[[ 13  -9 -33 -12]
 [-43  22  37  42]
 [-43  75  64  -8]
 [ 31 -20 -10 -79]]
->
[[-43  22  37]
 [-43  75  64]]

[[ 24  75  31]
 [ -2 -16  12]
 [ -4  -4  12]
 [  7   8 -19]]
->
[[ -2 -16  12]
 [ -4  -4  12]]

[[ -7 -34 -29]
 [ 79  13 -59]
 [-10 -24  24]]
->
[[ 79  13 -59]
 [-10 -24  24]]

[[ -9 -71   5]
 [ 21 -74   5]
 [  0 -51  -1]]
->
[[ 21 -74   5]
 [  0 -51  -1]]

[[ -6 -60 -63  15]
 [-51  -2 -70   7]
 [ -2  48 -12   0]
 [-26  32 -22  24]]
->
[[-51  -2 -70]
 [ -2  48 -12]]

[[-54   6 -15]
 [ 81 -39   5]
 [-44  16  -6]
 [-20 -24 -20]]
->
[[ 81 -39   5]
 [-44  16  -6]]

[[ -8   0  -3  -1   1]
 [-64  -4   4  -9 -15]
 [-76  -3  -4  18  -6]
 [-60   2  -2 -11   4]
 [ 81  17 -10 -12   0]]
->
[[-64  -4   4]
 [-76  -3  -4]]
---
[[ -3  13  -8   9  13  -1   1  12 -13  -1  -3]
 [-31  34  11  10  14  20  37  12 -13  14 -12]
 [ 42 -54 -12 -32 -37 -33 -79 -28  44 -18   9]]
->
[[ 42 -54 -12 -32 -37 -33 -79 -28  44 -18   9]
 [ -3  13  -8   9  13  -1   1  12 -13  -1  -3]
 [-31  34  11  10  14  20  37  12 -13  14 -12]]

[[ 70 -61  39 -54]
 [ 37 -49 -26 -38]]
->
[[ 37 -49 -26 -38]
 [ 70 -61  39 -54]]

[[-17  -2 -29  15   0 -38   1  28]
 [-72  -7 -37  33 -12 -62 -29  53]]
->
[[-72  -7 -37  33 -12 -62 -29  53]
 [-17  -2 -29  15   0 -38   1  28]]

[[  1   1   2  -1   2   1   1   0   2   2  -4   1  -1   0  -1   1]
 [ 41  -4  -3 -15 -49 -13  44 -67   3 -59   0 -32 -43  -1 -52  51]]
->
[[ 41  -4  -3 -15 -49 -13  44 -67   3 -59   0 -32 -43  -1 -52  51]
 [  1   1   2  -1   2   1   1   0   2   2  -4   1  -1   0  -1   1]]

[[  0  25  16 -42   5 -29 -27 -33  53   9  -7  34  17 -50  21]
 [ -5 -30  55  -4  25 -37  19   6  79  36   5 -23 -37 -14  41]
 [-42  30 -62 -54   2  10 -13  49  19  16 -52  13   3  58 -16]]
->
[[-42  30 -62 -54   2  10 -13  49  19  16 -52  13   3  58 -16]
 [  0  25  16 -42   5 -29 -27 -33  53   9  -7  34  17 -50  21]
 [ -5 -30  55  -4  25 -37  19   6  79  36   5 -23 -37 -14  41]]

[[ -8  25  18  34  15]
 [ 16  11  20  38  20]
 [  1 -15 -11  -4  60]]
->
[[  1 -15 -11  -4  60]
 [ -8  25  18  34  15]
 [ 16  11  20  38  20]]
---
[[-51 -24]
 [-64 -59]
 [  8 -41]
 [-79 -34]
 [ 48  36]]
->
[[-51 -24]
 [-64 -59]]

[[-21 -31 -36  48  72]
 [ 13  17  -5 -20 -37]]
->
[[-21 -31]
 [ 13  17]]

[[ 41  39 -22 -71]
 [-21 -49 -50 -69]
 [ 21  70  38 -55]]
->
[[ 41  39]
 [-21 -49]]

[[-19  45 -51  51 -59]
 [-20  28   9  22   9]
 [ 57  10  19 -29   7]
 [-19  21 -44 -15  23]
 [-18  19 -34 -18   1]]
->
[[-19  45]
 [-20  28]]

[[ 28 -54  19]
 [-36  10  -6]
 [ 20  38  -7]
 [ 54 -18  24]
 [-73  -5  53]]
->
[[ 28 -54]
 [-36  10]]

[[-49  -4   9 -32 -34]
 [-44 -12  18 -31 -40]
 [ 23   7 -50 -50  -3]
 [ 23  12 -45 -60  -4]
 [-11 -32 -55  44  -1]]
->
[[-49  -4]
 [-44 -12]]
---
[[  4   0 -24 -42]
 [  9  56   5  14]
 [-16 -20  24  -9]
 [-10 -18   2  28]
 [ 30 -20  21  15]
 [-11  12 -10 -10]
 [ 15  48   2 -59]]
->
[[ 30 -20  21  15]
 [ 15  48   2 -59]
 [  9  56   5  14]
 [  4   0 -24 -42]
 [-10 -18   2  28]
 [-11  12 -10 -10]
 [-16 -20  24  -9]]

[[-33 -28  -4 -35  27  75 -13]
 [ 28  32   7  60 -60 -81  26]
 [-11   7   1 -34 -18  -2  13]
 [ 27   2 -10  35 -41 -43  23]]
->
[[ 28  32   7  60 -60 -81  26]
 [ 27   2 -10  35 -41 -43  23]
 [-11   7   1 -34 -18  -2  13]
 [-33 -28  -4 -35  27  75 -13]]

[[ 40 -37  35   3 -24  19  -9 -38  10  -1]
 [-24 -25   4  24   7  21  33  22  38 -14]
 [ 66 -32  14   5 -24  28 -28 -12  22  -7]]
->
[[ 66 -32  14   5 -24  28 -28 -12  22  -7]
 [ 40 -37  35   3 -24  19  -9 -38  10  -1]
 [-24 -25   4  24   7  21  33  22  38 -14]]

[[ 48 -19 -12  43  42   9 -33 -15 -23 -10   1   4 -43 -33]
 [-70  -3 -36  25  40 -34 -44 -32  53 -67 -70  39  -6 -46]
 [  3  39 -69   4 -76 -39  17  19  56 -19 -32  25  13 -32]]
->
[[ 48 -19 -12  43  42   9 -33 -15 -23 -10   1   4 -43 -33]
 [  3  39 -69   4 -76 -39  17  19  56 -19 -32  25  13 -32]
 [-70  -3 -36  25  40 -34 -44 -32  53 -67 -70  39  -6 -46]]

[[-56  77   6]
 [-51  73   2]
 [ -4 -39   1]
 [ 38 -71   9]
 [-22  19  26]
 [ -6  29  10]
 [ 47 -74  15]
 [ -3  36  36]
 [ 24 -70 -18]]
->
[[ 47 -74  15]
 [ 38 -71   9]
 [ 24 -70 -18]
 [ -3  36  36]
 [ -4 -39   1]
 [ -6  29  10]
 [-22  19  26]
 [-51  73   2]
 [-56  77   6]]

[[-42  34   6]
 [ 32   6   3]
 [  4   5   5]
 [-20 -43  20]
 [  9  38  -8]
 [-29  -4 -16]
 [ 64   8 -14]
 [-32 -33   7]]
->
[[ 64   8 -14]
 [ 32   6   3]
 [  9  38  -8]
 [  4   5   5]
 [-20 -43  20]
 [-29  -4 -16]
 [-32 -33   7]
 [-42  34   6]]
---
[[ 11  -9]
 [ 43 -10]
 [ 64  68]]
->
[-9 43]

[[ 38 -64  15 -22]
 [-30  58   4  18]
 [-25 -30 -16 -18]
 [ 50 -71  -8 -40]
 [ 22 -55  18 -38]]
->
[-22   4 -30  50]

[[  0 -19  -5]
 [-19 -71  52]
 [ -1   4   0]
 [-43  -9 -28]
 [ -8 -26  11]]
->
[ -5 -71  -1]

[[ 58  -1]
 [-62 -23]
 [-43  43]
 [ 55 -39]]
->
[ -1 -62]

[[-13  28  56]
 [-17   7  62]
 [-18 -25  56]
 [  7 -47 -42]]
->
[ 56   7 -18]

[[ 35  26  54]
 [ 50 -17  47]
 [ 15  33  70]
 [ 36  34  32]
 [ 27  25  72]]
->
[ 54 -17  15]

[[ 33  59]
 [-33  42]
 [ 13  16]
 [ 64  73]
 [-18 -31]]
->
[ 59 -33]
